[128 = 0]

[109 138 108 134 121 133 116 136 129 147 121 122 180 194 136 132 110  99
 154 144 180 116 127 114  88 127 135 200 114 127 129 138  84 122 138  75
 153 124 216  96 125 133 126 156 125 100 128 119 163 104 137]  nalu, rafot
[114 134 124 131 125 124 125 155 127 144 134 120 162  92 124 151 115 103
 103 126 156 121 142 128  99 135 131 185 101 128 108 129 153 114 129 119
 127 129 222 120 124 131 116 142 125 127 135 134 143  97 130]  Kever, Fulu
[116 128 119 143 126 134 129 153 127 141 125 128 162 143 125 147 120 116
 152 139 156 128 145 102  94 127 135 150  88 134 129 144 135 128 143  94
 131 121 222  98 119 136 128 131 130 110 131 140 130 112 136]  ligar, rafot
[119 137 129 133 126 127 130 123 124 138 138 122 167  85 134 134 123 116
  88 127 153 118 136 146 100 127 130 189 104 123 121 149 143 119 125 123
 145 127 187 117 125 132 113 152 123 121 134 137 154 108 133]  Kever, Fulu
[115 130 125 125 127 129 114 152 139 132 129 128 159 140 113 145 112 113
 133 127 141 128 137 113 114 121 137 140 101 123 123 131 136 122 145 104
 130 123 215 108 130 138 127 135 131 121 127 126 142 104 134]  Kever, rafot
[120 133 127 134 126 130 130 125 124 142 125 110 147 114 128 134 119 115
 139 140 169 121 132 116  47 130 133 188  99 127 121 143 121 131 126 110
 127 126 187 115 112 126 105 142 116 132 133 126 139 117 138]  nalu, Fulu
[114 136 124 139 126 130 133 139 124 141 132 122 159 113 130 140 128 108
 131 133 169 122 132 114  53 128 133 197  98 122 116 154 122 126 133 104
 131 122 214 113 119 134 120 142 117 129 142 126 127 111 132]  nalu, Fulu
[109 135 124 131 114 141 132 165 125 136 145 116 168 103 134 158 130  97
 117 128 182 110 147 117  30 125 144 205  58 120 100 161 167 117 143 103
 137 126 252 107 115 132 131 156 110 132 146 130 146  76 129]  Kever, Fulu
[118 129 128 126 124 132 131 143 122 135 134 117 174  99 131 143 127 109
 106 142 164 128 145 128  68 126 137 193  79 128 112 151 144 120 133 116
 140 123 228 120 119 129 119 150 121 122 144 145 138  97 143]  Begom, Fulu
[112 139 123 138 120 130 133 142 117 137 130 122 150  93 127 145 122 110
 138 135 175 112 157 110  53 108 132 198 101 124 114 142 136 123 123 117
 119 127 229 115 114 131 112 141 117 135 140 127 145 103 130]  ligar, Fulu
[107 133 128 141 123 142 133 169 131 125 140 133 182 101 136 154 138  87
 106 127 174 118 159 124  12 124 135 199  72 127 108 144 143 113 148 116
 127 126 252  98 122 136 128 153 110 130 139 132 141  90 135]  Kever, rafot
[120 130 122 132 124 133 128 143 129 142 142 121 163 101 136 152 105 112
 115 118 160 114 137 128 111 137 133 194 108 126 115 138 139 125 131 118
 122 128 212 116 122 135 114 144 127 125 147 130 141 100 128]  Kever, Fulu
[119 130 121 152 120 141 125 149 135 140 138 138 178 137 142 155 121 107
 143 128 158 125 152 117 141 125 139 169 106 129 119 135 130 123 144 112
 129 130 233 101 126 123 143 138 130 126 144 145 140 106 125]  Kever, rafot
[122 130 130 138 121 136 142 143 127 134 137 117 145  94 130 144 123 116
 133 127 166 117 141 123  67 129 134 178  96 120 116 140 139 122 138 121
 121 128 225 113 116 131 120 141 118 126 143 129 149  92 130]  Kever, Fulu
[131 134 131 129 122 126 134 128 120 137 134 120 183 107 137 128 131 119
 111 130 162 127 137 144 114 130 130 170  95 136 116 152 140 128 129 122
 159 124 159 128 127 132 122 151 125 128 138 144 138 108 135]  Begom, Fulu
[114 134 127 127 121 141 130 149 124 138 144 119 167  85 132 149 120 111
 116 127 162 121 151 116  89 130 125 178  97 129 119 137 153 124 136 126
 128 125 228 111 116 133 116 145 118 119 140 139 155  91 128]  Kever, Fulu
[115 129 124 132 125 136 125 150 127 137 123 124 147 157 121 141 121 112
 161 136 157 123 133 100  82 127 140 151  96 124 127 150 128 129 140  95
 132 126 209 106 121 127 126 107 124 125 140 128 137 114 128]  nalu, rafot
[121 119 123 140 126 143 123 134 133 161 129 127 169 127 126 136 115 113
 140 136 165 117 139 127  79 125 134 188 107 122 120 140 108 129 133 101
 140 129 205 113 120 132 114 139 121 133 137 130 133 112 132]  nalu, Fulu
[120 135 130 139 124 136 129 150 126 132 140 126 167 103 127 142 128 109
 118 122 164 119 138 126  90 125 136 179  90 128 116 151 152 121 137 120
 130 137 216 102 126 125 125 150 121 131 143 124 156  90 124]  Kever, Fulu
[115 124 134 133 129 132 132 138 124 136 125 125 131 110 129 137 116 122
 128 134 138 124 144 117  91 126 139 136  99 130 123 135 137 123 138 120
 127 135 192 114 116 134 120 128 122 129 137 140 121 120 130]  Kever, rafot
[115 135 117 130 114 134 131 160 128 137 142 125 181 147 147 152 123 102
 119 132 163 124 139 128 124 119 138 174  85 125 117 143 140 118 136  90
 146 122 248 106 142 129 141 144 127 118 130 137 145  95 131]  Kever, rafot
[123 138 127 126 116 131 123 137 130 131 134 115 152 112 126 141 118 122
 136 127 155 120  82 112 132 131 139 167 102 124 125 131 148 125 123 114
 122 126 198 120 118 127 121 144 127 122 146 131 160  96 124]  Kever, Fulu
[119 135 122 127 135 131 129 154 121 141 139 118 170 133 134 144 125 113
 138 130 177 110 138 123 109 128 133 188  87 128 122 143 150 128 134  98
 136 123 227 114 124 129 125 145 122 118 155 132 164  87 129]  Kever, Fulu
[122 133 113 132 121 133 129 145 128 128 135 124 143 134 129 143 118 123
 154 130 157 122 136 118 154 134 129 165 110 128 126 135 143 124 131 109
 130 124 175 121 109 132 135 130 124 125 147 132 132 112 126]  Kever, Fulu
[113 132 119 133 113 135 126 160 131 140 142 115 181 141 132 164 136 107
 166 125 191 102 140 112  90 130 143 195  84 125 121 145 142 126 135  90
 132 127 249 102 126 141 125 154 121 125 149 126 162  83 134]  Begom, Fulu
[115 132 128 136 129 131 133 145 122 140 136 113 170 114 128 140 113 121
 133 123 171 124 139 118  53 118 136 190  91 122 112 149 130 130 131 103
 127 122 216 116 119 131 115 150 117 122 135 121 166  97 132]  nalu, Fulu
[110 133 125 134 123 134 130 143 126 145 130 126 166 128 133 141 121 103
 141 138 180 118 147 115  53 136 137 198 103 113 113 146 124 111 131  91
 135 131 242 104 127 133 126 149 130 129 134 115 145 100 133]  ligar, Fulu
[114 128 128 124 123 129 128 144 124 139 132 122 161 114 123 148 110 109
 134 127 159 120 141 119 120 132 132 175 114 121 121 125 134 118 133 105
 120 132 223 111 122 124 119 146 127 123 137 138 162  99 133]  dumu, Fulu
[114 138 125 137 117 125 128 136 125 139 139 117 178 106 139 139 112 117
 112 132 162 124 142 133 104 132 131 194 105 125 117 141 136 125 134 105
 139 124 211 111 120 131 118 158 119 119 133 139 153 104 135]  Kever, Fulu
[118 137 137 140 124 134 130 139 134 136 133 116 169 106 129 140 114 119
 132 125 168 123 139 121  92 132 136 188 108 124 122 121 132 185 133 107
 130 121 189 109 115 131 117 149 120 115 142 130 163 102 138]  Begom, Fulu
[112 106 129 131 116 142 123 166 137 132 136 137 145 135 126 158 123  97
 114 131 128 121 147 121  90 125 122 158  94 129 112 131 137 121 145 121
 124 129 225 106 130 131 133 125 131 131 138 141  94 126 130]  Kever, rafot
[118 129 125 133 137 138 117 151 141 141 122 127 152 159 121 130 119 112
 163 140 150 126 130 116  77 123 133 154 109 130 124 129 111 130 133  86
 126 126 202 104 109 133 124 129 126 122 135 129 120 125 126]  nalu, rafot
[127 133 122 134 116 138 124 159 125 138 132 135 177 149 133 155 120 110
 141 136 162 122 144 124 151 134 131 167  89 126 119 144 134 126 136  94
 148 122 217 107 132 131 133 137 130 122 148 154 111 111 128]  Begom, rafot
[118 132 128 132 126 124 131 135 123 134 131 114 142 119 128 142 115 107
 133 127 158 122 133 122  84 130 130 179 100 146 117 141 131 128 132 109
 129 124 181 122 117 126 114 139 119 129 136 120 127 119 128]  nalu, Fulu
[124 134 118 134 121 127 116 142 130 136 138 121 153 108 126 156 110 107
 108 127 161 115 144 133 114 133 135 183 121 125 117 139 145 115 128 120
 137 127 201 115 126 131 121 137 129 123 158 136 138 113 134]  Kever, Fulu
[124 133 127 125 123 138 128 150 131 134 137 128 173 127 134 142 138 120
 104 134 149 131 144 131  84 130 142 147  75 116 122 148 146 116 147 114
 147 121 224 110 132 132 130 147 126 126 135 150 116 105 131]  Kever, rafot
[116 130 132 131 127 136 134 149 126 141 125 122 153 141 131 136 124 120
 155 141 154 122 143 106  66 127 130 159  90 125 121 143 125 131 138 101
 139 123 201 111 125 126 126 142 116 127 131 128 132 113 126]  nalu, rafot
[117 133 131 133 121 136 126 149 128 140 140 125 167 108 133 143 122 102
 110 126 160 121 144 136  83 128 141 192  91 128 114 149 146 114 135 116
 131 125 223 109 128 137 125 147 115 124 141 130 138 102 132]  Kever, Fulu
[123 128 126 128 121 136 131 157 130 134 134 141 159 127 133 149 126 110
 125 134 147 114 153 122 102 123 137 149  94 125 118 138 143 120 141  97
 132 127 227 107 129 138 129 132 123 122 134 143 109 109 131]  Kever, rafot
[122 133 125 131 121 129 130 144 125 135 138 110 162 117 125 139 122 122
 123 131 157 127 134 134 129 127 135 165  89 127 116 147 153 127 131 102
 143 106 201 123 130 134 120 153 118 119 139 139 148  92 145]  Kever, Fulu
[130 122 125 137 125 123 134 131 115 127 124 126 136 130 126 141 113 127
 130 130 129 129 135 125 189 132 129 121 147 128 134 107 130 126 132 128
 120 127 137 119 129 132 127 118 133 128 136 146 114 139 122]  Kever, rafot

[124 125 134 128 109 132 124 127 125 128 106 138 141 134 131 130 129 126
 127 127 127 125 121 126 128 117 145 131 120 129 134 151 129 116 111 120
 131 130 132 129 125 123 122 124 145 164 116 123 138 128 169]  sor, (52)
[121 125 129 126 104 131 122 171 125 137 100 148 155 133 148 130 133 142
 124 129 129 131 144 138 135 126 122 123 127 120 141 152 126 109 134 128
 132 124 127 132 129 111 118 125 128 163 122 126 148 122 160]  Zod, (56)
[122 128 124 126 128 129 128 145 128 132 110 134 139 125 137 130 130 118
 125 124 127 132 141 137 135 128 114 130 121 123 137 132 128 110 145 131
 132 132 127 129 133 108 130 128 125 146 124 128 136 130 138]  Zod, (59)
[129 126 127 128 124 133 126 157 131 131 126 134 143 129 141 134 136 144
 127 134 132 125 135 131 131 129 141 128 134 126 128 134 131 132 122 129
 130 122 127 128 121 129 120 127 124 138 132 126 126 123 121]  voge, (56)
[133 128 122 131 132 123 129 145 130 129 138 109 138 123 132 128 133 126
 128 129 130 128 131 135 131 129 130 127 136 125 127 125 132 139 133 129
 132 126 126 128 127 129 129 129 121 114 135 123 120 127 114]  voge, (59)
[123 121 135 133 102 132 126 131 124 126 113 144 132 135 134 130 126 132
 128 130 126 124 128 126 128 120 144 126 118 124 130 151 126 114 120 122
 130 130 134 128 128 123 125 126 140 160 119 124 139 129 161]  sor, (52)
[127 128 118 125 139 121 120 126 127 129 113 108 153 135 126 127 129  92
 123 124 125 130 128 134 143 117 100 130 124 122 143 124 126 118 133 125
 140 131 127 137 129 108 135 116 139 145 124 128 115 133 158]  sor, (59)
[123 126 127 125 124 125 128 143 127 129 106 130 143 132 134 133 131 122
 124 129 128 129 142 133 137 127 115 132 123 126 146 135 125 112 134 131
 128 130 131 130 131 109 126 127 126 151 121 129 133 125 139]  sor, (56)
[124 129 125 127 120 129 120 145 131 133 107 130 143 131 136 129 132 123
 120 128 127 129 136 137 131 126 104 129 123 119 140 135 123 108 136 129
 131 130 127 130 119 106 126 129 126 150 119 127 140 130 145]  Zod, (59)
[126 129 129 126 120 128 125 145 127 129 103 130 157 132 141 137 135 125
 134 127 131 130 131 129 138 121 139 129 126 121 137 142 131 114 128 126
 134 127 133 129 128 118 125 124 134 153 126 124 128 125 152]  sor, (56)
[118 126 127 128 119 127 126 146 129 131  96 134 148 133 139 133 131 123
 125 127 125 135 139 137 136 126 112 129 121 119 141 139 123 105 128 128
 128 129 124 131 131 106 121 125 126 158 121 126 140 128 154]  Zod, (59)
[124 124 133 133 112 125 118 157 128 133 117 123 161 126 141 122 131 115
 125 128 127 126 131 138 140 119 122 130 127 122 137 137 132 128 127 123
 143 125 127 129 128 113 126 127 135 146 126 126 128 129 167]  Zef, (56)
[128 127 132 130 109 133 124 144 126 128 124 139 138 131 136 130 131 142
 128 130 126 122 133 127 127 125 148 127 131 128 125 140 132 135 118 127
 133 125 131 126 125 138 126 129 133 140 129 127 132 123 141]  voge, (52)
[120 125 130 128 105 131 127 164 129 134 124 134 157 136 147 123 131 150
 123 129 128 123 146 133 133 122 121 129 137 124 132 140 130 135 123 129
 142 119 129 126 123 130 117 127 128 146 127 127 132 121 138]  voge, (56)
[128 124 127 132 127 127 120 147 126 135 116 128 139 123 141 125 135 115
 121 127 129 130 126 138 137 128 118 125 128 119 135 135 130 117 139 128
 131 130 127 129 126 108 132 127 127 140 127 127 135 133 150]  Zef, (59)
[123 124 130 132 112 134 120 164 128 113 107 140 148 130 139 133 133 132
 124 128 127 129 137 150 142 128 131 131 120 119 138 146 132 116 133 129
 147 129 125 129 135 117 122 130 127 151 128 128 142 126 159]  Zod, (56)
[126 126 127 129 122 129 128 153 139 133 123 128 149 128 141 130 134 141
 126 132 128 123 135 134 132 128 125 129 137 127 129 132 130 133 119 127
 133 124 127 126 119 125 119 127 124 130 132 128 126 124 122]  voge, (59)
[120 122 131 134  98 131 122 166 127 144 106 143 149 129 151 124 130 141
 120 127 129 129 139 142 127 127 113 124 132 114 130 145 125 114 130 127
 134 125 125 127 123 114 120 125 124 159 122 124 151 127 157]  Zef, (59)
[127 126 127 128 120 128 126 145 135 132 123 128 149 129 140 124 133 133
 119 125 128 127 133 133 125 129 114 129 144 128 131 129 125 132 121 126
 138 123 127 127 110 120 123 127 127 137 129 127 130 130 125]  voge, (59)
[120 123 132 130 108 131 121 159 128 136 112 128 152 133 143 123 130 127
 125 128 126 124 132 138 135 123 116 128 130 120 135 137 129 124 128 128
 140 123 127 126 126 113 119 125 129 147 126 125 136 126 160]  Zef, (56)
[129 133 124 124 156 119 121 131 127 129 124 107 144 128 122 134 131  93
 127 128 124 133 123 133 146 122 116 131 122 128 142 113 132 120 144 134
 132 134 127 131 144 108 134 122 132 122 128 124 115 132 144]  sor, (59)
[120 125 128 123 113 129 123 145 132 131  99 137 148 129 140 131 132 126
 119 126 127 130 138 136 131 126 111 127 123 123 138 140 121 106 129 123
 130 131 129 131 110 101 125 120 127 167 116 123 141 130 148]  sor, (59)
[115 121 134 136  97 137 124 153 119 133 114 148 132 129 149 120 126 141
 127 131 128 124 127 135 122 124 141 128 127 119 129 152 130 120 128 125
 131 126 130 128 126 125 126 130 125 151 123 130 147 126 162]  Zef, (52)
[126 128 127 125 123 129 122 134 125 129 103 132 144 125 133 136 131 113
 125 128 127 125 131 134 138 123 129 128 118 121 138 138 130 110 136 128
 128 131 129 128 132 108 130 125 131 152 123 127 135 129 151]  sor, (59)
[125 125 132 133 108 131 121 156 129 137 111 134 148 124 147 120 127 128
 119 126 133 126 134 140 128 127 106 125 131 117 131 136 125 118 131 126
 135 124 121 123 110 110 131 129 126 149 127 126 140 131 147]  Zef, (59)
[125 124 127 126 124 130 123 151 126 131 113 135 142 129 139 136 134 133
 128 130 126 131 133 133 141 126 135 131 123 122 134 139 131 116 133 131
 129 128 128 130 138 116 121 128 125 141 128 128 136 120 147]  Zod, (56)
[121 129 129 135 113 126 121 146 124 133 105 131 148 114 142 127 132 117
 124 129 127 130 133 137 137 120 120 127 121 120 140 139 127 111 136 128
 135 130 124 130 131 110 127 128 132 156 123 126 139 130 169]  Zod, (56)
[122 136 130 129 113 130 121 150 126 135 109 134 144 126 139 126 131 124
 123 126 131 129 136 135 126 127 112 126 125 119 136 137 124 114 134 127
 133 128 127 131 118 106 130 128 127 151 124 127 142 130 154]  sor, (59)
[131 126 131 129 108 134 125 145 130 129 127 141 137 129 139 128 130 152
 130 125 129 122 130 127 123 124 148 126 133 126 122 143 134 134 110 123
 131 124 129 128 118 138 122 128 130 140 128 126 134 122 135]  voge, (52)
[127 126 126 129 116 129 126 164 134 136 122 126 159 128 145 124 136 139
 124 142 129 124 142 141 142 129 120 129 139 124 129 137 129 138 127 127
 140 122 124 128 106 118 121 128 123 140 135 126 127 129 123]  voge, (59)
[128 126 129 128 126 128 123 141 120 132 116 127 144 127 131 135 131 117
 127 128 128 129 130 136 135 123 130 127 123 123 135 133 124 120 134 124
 129 129 124 132 126 117 130 127 130 139 126 124 132 128 144]  sor, (59)
[125 128 130 125 122 128 120 154 123 135 111 130 151 132 140 130 130 117
 126 126 125 131 134 139 143 123 122 131 116 123 140 139 134 112 142 132
 133 130 127 131 141 111 129 125 133 146 124 126 137 127 165]  Zod, (56)
[127 122 133 131 103 135 121 138 119 128 122 139 133 132 135 126 125 131
 129 129 127 123 125 128 129 122 152 128 122 123 127 148 133 125 127 123
 135 126 131 126 133 130 128 130 137 141 125 129 136 127 162]  Zef, (52)
[126 122 128 132 110 143 120 164 124 134 112 142 140 128 147 128 130 131
 122 126 127 127 132 138 133 127 131 127 124 124 131 144 128 116 143 129
 134 123 130 128 125 114 128 131 125 147 127 127 146 126 153]  Zef, (56)
[124 128 129 124 119 132 125 142 127 131 107 141 145 136 133 137 134 137
 127 130 138 130 137 127 138 126 135 134 119 138 136 145 129 109 129 131
 127 132 130 131 129 118 121 127 123 153 123 127 140 122 147]  sor, (56)

[127 130 112 141 116 112 125 120 116 134 138 126 131 121 137 116 122 131
 135 125 133 115 128 138 145 112 128 145 121 136 121 128 134 132 133 137
 129 128 134 141 116 126 129 128 150 141 143 115 125 129 127]  pakar, Bil
[138 132 116 124 137 137 133 119 117 125 136 127 128 128 126 119 131 135
 157 123 129 131 134 133 138 117 132 134 125 139 120 122 127 128 131 141
 126 120 127 126 125 127 128 128 131 132 130 120 133 124 128]  pakar, Naf
[142 131 126 137 154 120 128 129 129 123 146 130 131 130 114 123 139 125
 133 124 122 125 129 125 127 110 139 130 126 134 128 132 139 106 136 137
 125 131 118 127 114 129 116 120 129 136 133 116 129 129 123]  Batib, Bil
[139 135 124 137 153 128 133 127 122 123 140 126 124 128 121 132 134 128
 130 130 122 120 136 126 133 112 131 132 127 137 129 129 123 125 130 130
 121 135 121 128 110 131 123 125 130 132 133 118 128 125 121]  Batib, lavof
[137 133 124 130 147 132 129 123 116 116 133 127 122 128 122 122 136 127
 135 126 126 128 139 135 134 115 137 135 128 138 139 124 125 130 133 140
 127 124 124 126 110 130 126 128 134 127 135 114 133 125 120]  Batib, Naf
[135 134 129 142 150 135 127 128 127 128 128 124 125 129 122 131 132 125
 127 125 135 130 136 119 129 112 141 130 128 135 144 126 123 127 133 125
 129 127 119 129 108 141 125 127 138 132 134 115 114 123 121]  Batib, lavof
[140 129 124 130 139 125 134 124 122 127 135 133 130 133 126 126 135 122
 137 121 123 127 132 129 134 126 135 136 129 134 127 138 131 116 135 138
 134 124 128 122 126 132 124 131 130 130 134 128 142 127 127]  nofi, Naf
[147 143 130 137 145 136 128 128 121 124 132 124 122 127 129 119 130 124
 133 133 126 122 134 123 130 122 137 130 126 131 129 125 134 127 126 128
 128 126 132 130 118 126 132 130 129 132 124 117 121 136 125]  Batib, Naf
[137 133 132 134 144 134 129 122 126 122 136 116 126 122 125 118 136 123
 101 125 126 125 136 126 131 113 139 134 125 127 129 128 129 135 135 130
 128 123 125 128 117 128 123 129 129 132 127 116 124 133 123]  Batib, Naf
[139 132 122 131 146 131 130 120 128 129 133 125 127 129 130 124 133 124
 130 127 136 129 134 122 131 119 139 132 127 132 136 128 132 128 131 126
 138 128 133 133 123 130 125 132 127 129 132 124 129 128 123]  Batib, Bil
[132 122 122 136 126 131 133 128 126 131 125 128 117 128 125 126 122 140
 138 123 133 135 125 128 135 119 127 133 126 131 128 123 126 127 132 132
 128 120 121 123 124 129 124 136 135 130 127 128 136 145 124]  pakar, lavof
[141 117 125 128 157 119 135 132 133 130 133 131 128 139 129 139 135 132
 116 130 120 135 139 129 131 132 138 137 132 129 132 129 120 123 135 126
 126 123 116 121 116 132 115 124 133 130 141 132 137 121 124]  nofi, Bil
[141 136 128 137 157 157 133 124 120 124 135 129 127 123 128 121 136 121
 137 126 131 131 138 118 134 119 139 133 129 146 137 122 125 125 130 131
 126 123 125 129 116 132 121 125 128 132 134 115 132 124 118]  Batib, Naf
[131 134 114 132 143 138 130 134 126 129 119 128 128 133 122 126 125 130
 125 126 128 128 136 128 141 123 127 136 126 132 132 130 134 127 128 125
 132 122 121 125 117 127 126 127 134 127 127 121 129 124 121]  Batib, lavof
[130 129 116 141 133 136 129 124 117 130 129 127 127 125 127 120 129 130
 144 125 134 134 138 121 138 114 136 128 133 136 130 121 119 125 132 134
 129 117 122 125 112 133 125 137 137 131 132 121 137 122 117]  pakar, Naf
[138 128 130 139 139 119 135 128 117 130 132 131 131 112 128 127 136 130
 132 128 123 124 129 125 129 128 142 138 128 141 132 121 130 121 124 136
 138 133 125 124 125 133 126 131 130 130 137 129 140 124 128]  nofi, Bil
[146 118 125 126 142 120 138 123 130 124 138 136 134 126 126 130 136 133
 134 125 131 133 125 125 131 122 128 135 126 132 126 121 126 124 136 137
 125 125 124 133 129 128 122 126 127 128 138 126 142 123 127]  nofi, Bil
[140 128 120 151 155 133 129 127 124 127 143 123 128 123 122 125 129 131
 131 128 137 126 130 115 131 117 138 131 130 145 142 118 122 122 127 124
 129 123 121 128 102 137 118 122 130 127 142 114 130 120 115]  Batib, Naf
[140 139 135 130 157 129 136 128 126 120 137 127 132 126 124 123 138 129
 123 127 132 126 135 126 130 123 135 132 126 134 134 132 128 127 124 127
 125 125 127 132 121 125 121 124 128 128 131 122 124 128 120]  Batib, Bil
[138 128 123 131 146 123 128 128 128 125 133 129 123 127 125 128 136 137
 126 121 119 128 131 127 133 123 137 143 133 132 125 129 129 122 138 139
 127 128 123 125 121 124 121 128 130 130 141 131 141 123 126]  nofi, Naf
[134 139 127 140 144 140 131 123 119 122 135 129 127 123 127 124 129 129
 132 126 129 126 130 122 133 116 135 129 127 143 134 126 127 130 126 130
 125 127 135 127 115 130 129 127 127 126 133 118 128 123 119]  Batib, Naf
[133 134 123 124 145 122 135 128 119 121 139 126 135 117 123 117 134 129
 137 130 122 117 128 129 129 113 131 134 127 142 130 124 131 126 132 140
 126 135 124 127 116 127 127 119 132 132 127 118 129 126 124]  Batib, Bil
